Below are the code and all the weights of a small trained network. Each question names an input and a class and asks about switching units off, where a switched-off unit gives its printed mean instead of its output.

import numpy as np


def w(rows, s, z=0):
    codes = np.array(rows[::2]) - 128.0
    scale = np.full(codes.shape[1], s)
    scale[-1] = z or s
    return codes * scale


def f(y):
    return y / 2 * (1 + np.tanh(0.7978845608 * (y + 0.044715 * y**3)))


def log_softmax(a):
    a = a - a.max(-1, keepdims=True)
    return a - np.log(np.exp(a).sum(-1, keepdims=True))


def net(x, mask):
    res = np.array(x, float).reshape(1, 8) / 4 @ E
    y = f(res @ A[0][:, :-1].T + A[0][:, -1])
    res = res + np.where(mask, y, B[0][:, -1]) @ B[0][:, :-1]
    return log_softmax(res[-1] @ U[:, :-1].T + U[:, -1])


A, B = {}, {}
E = w([
[127,128,135,131],'x0',
[132,124,103,116],'x1',
[174,75,110,215],'x2',
[123,132,152,140],'x3',
[139,3,201,89],'x4',
[129,127,122,125],'x5',
[20,80,74,135],'x6',
[133,125,108,118],'x7',
],0.013)
A[0] = w([
[98,103,181,47,128],'n0',
[191,76,141,104,179],'n1',
[112,173,164,205,175],'n2',
[99,151,187,101,186],'n3',
[39,101,95,167,188],'n4',
[164,181,136,94,210],'n5',
[46,209,151,173,113],'n6',
[146,169,99,122,198],'n7',
[125,140,122,43,218],'n8',
[112,143,80,96,141],'n9',
[210,186,73,166,172],'n10',
[40,181,89,51,172],'n11',
[121,187,149,5,255],'n12',
[88,31,132,91,179],'n13',
],0.012,0.0059)
B[0] = w([
[143,132,102,8,208],'n0',
[239,40,233,152,204],'n1',
[136,183,28,134,188],'n2',
[118,165,170,43,175],'n3',
[54,104,17,174,236],'n4',
[166,207,158,127,189],'n5',
[68,139,130,149,195],'n6',
[83,202,124,189,181],'n7',
[132,194,201,75,193],'n8',
[102,121,183,254,163],'n9',
[198,190,49,129,236],'n10',
[57,170,166,168,237],'n11',
[139,194,192,90,238],'n12',
[46,47,154,80,252],'n13',
],0.0078,0.012)
U = w([
[132,221,124,106,117],'0',
[163,134,185,58,81],'1',
[39,172,140,154,182],'2',
[47,111,114,31,130],'3',
[172,177,63,144,255],'4',
[181,79,198,158,179],'5',
[104,112,12,168,25],'6',
[78,28,133,148,50],'7',
],0.011,0.0034)

Each question gives the input, the list of numbers given to net, and the class t.
The units are the neurons (one row each of A and B). Each row of codes is followed by its name. A weight is (code - 128) times the scale printed after its matrix; where a second scale follows, it is the last column's (A, B and U).
mask holds one flag per neuron, in row order. A switched-off neuron (its flag False) gives its mean, the last column of its row in B, instead of its output. The means were averaged over made-up inputs and are rounded, as every weight is.
A unit's drop is (log p(t) with every unit on - log p(t) with that unit switched off) / (log p(t) with every unit on - log p(t) with every unit switched off).
The circuit of an input: a set's keep is (log p(t) with only the set's units on - log p(t) with every unit switched off) / (log p(t) with every unit on - log p(t) with every unit switched off). Starting from the 12 units with the biggest drops (on a tie, the unit counted first), units are removed one at a time, each time the one whose removal leaves the highest keep (on an exact tie, the one counted first), for as long as the keep stays at least 0.8.
circuit, biggest first: the units of the circuit, biggest drop first
unit that matters most: the unit with the biggest drop
top k neurons: the k neurons with the biggest drops, biggest first
drop when u is switched off: that unit's drop, to one decimal
input [-6,7,2,2,-2,5,1,7], class 6: unit that matters most -> n12
input [7,-5,3,-1,-5,0,-7,-6], class 4: circuit, biggest first -> (n10; n2)
input [6,6,-4,4,0,-1,4,7], class 2: top 2 neurons -> (n11; n9)
input [1,6,3,2,-3,-8,0,-5], class 4: circuit, biggest first -> (n13; n11)
input [8,8,-1,-6,8,-7,-1,-1], class 1: circuit, biggest first -> (n1; n0)
input [-6,-3,-4,5,5,-3,-1,7], class 1: circuit, biggest first -> (n4; n12)
input [-3,-6,1,2,0,-6,3,4], class 6: top 2 neurons -> (n12; n1)
input [-4,-7,1,4,-8,-7,8,-7], class 6: top 2 neurons -> (n4; n2)
input [-2,8,1,8,-3,2,7,-8], class 6: top 3 neurons -> (n4; n12; n8)
input [8,-1,-6,8,3,-1,0,0], class 1: top 3 neurons -> (n4; n12; n8)
input [7,3,4,4,-1,-4,-1,-2], class 4: top 2 neurons -> (n13; n4)
input [7,4,-4,-7,2,-6,0,2], class 1: top 2 neurons -> (n4; n12)
input [4,2,-3,-3,-4,-7,2,8], class 2: drop when n0 is switched off -> 0.1
input [-7,8,4,2,-2,-8,8,-3], class 6: circuit, biggest first -> (n4)
input [4,7,-3,-4,3,-1,-1,0], class 1: drop when n4 is switched off -> 0.2
input [-5,-7,1,-4,-7,-7,-6,1], class 4: drop when n11 is switched off -> 0.2
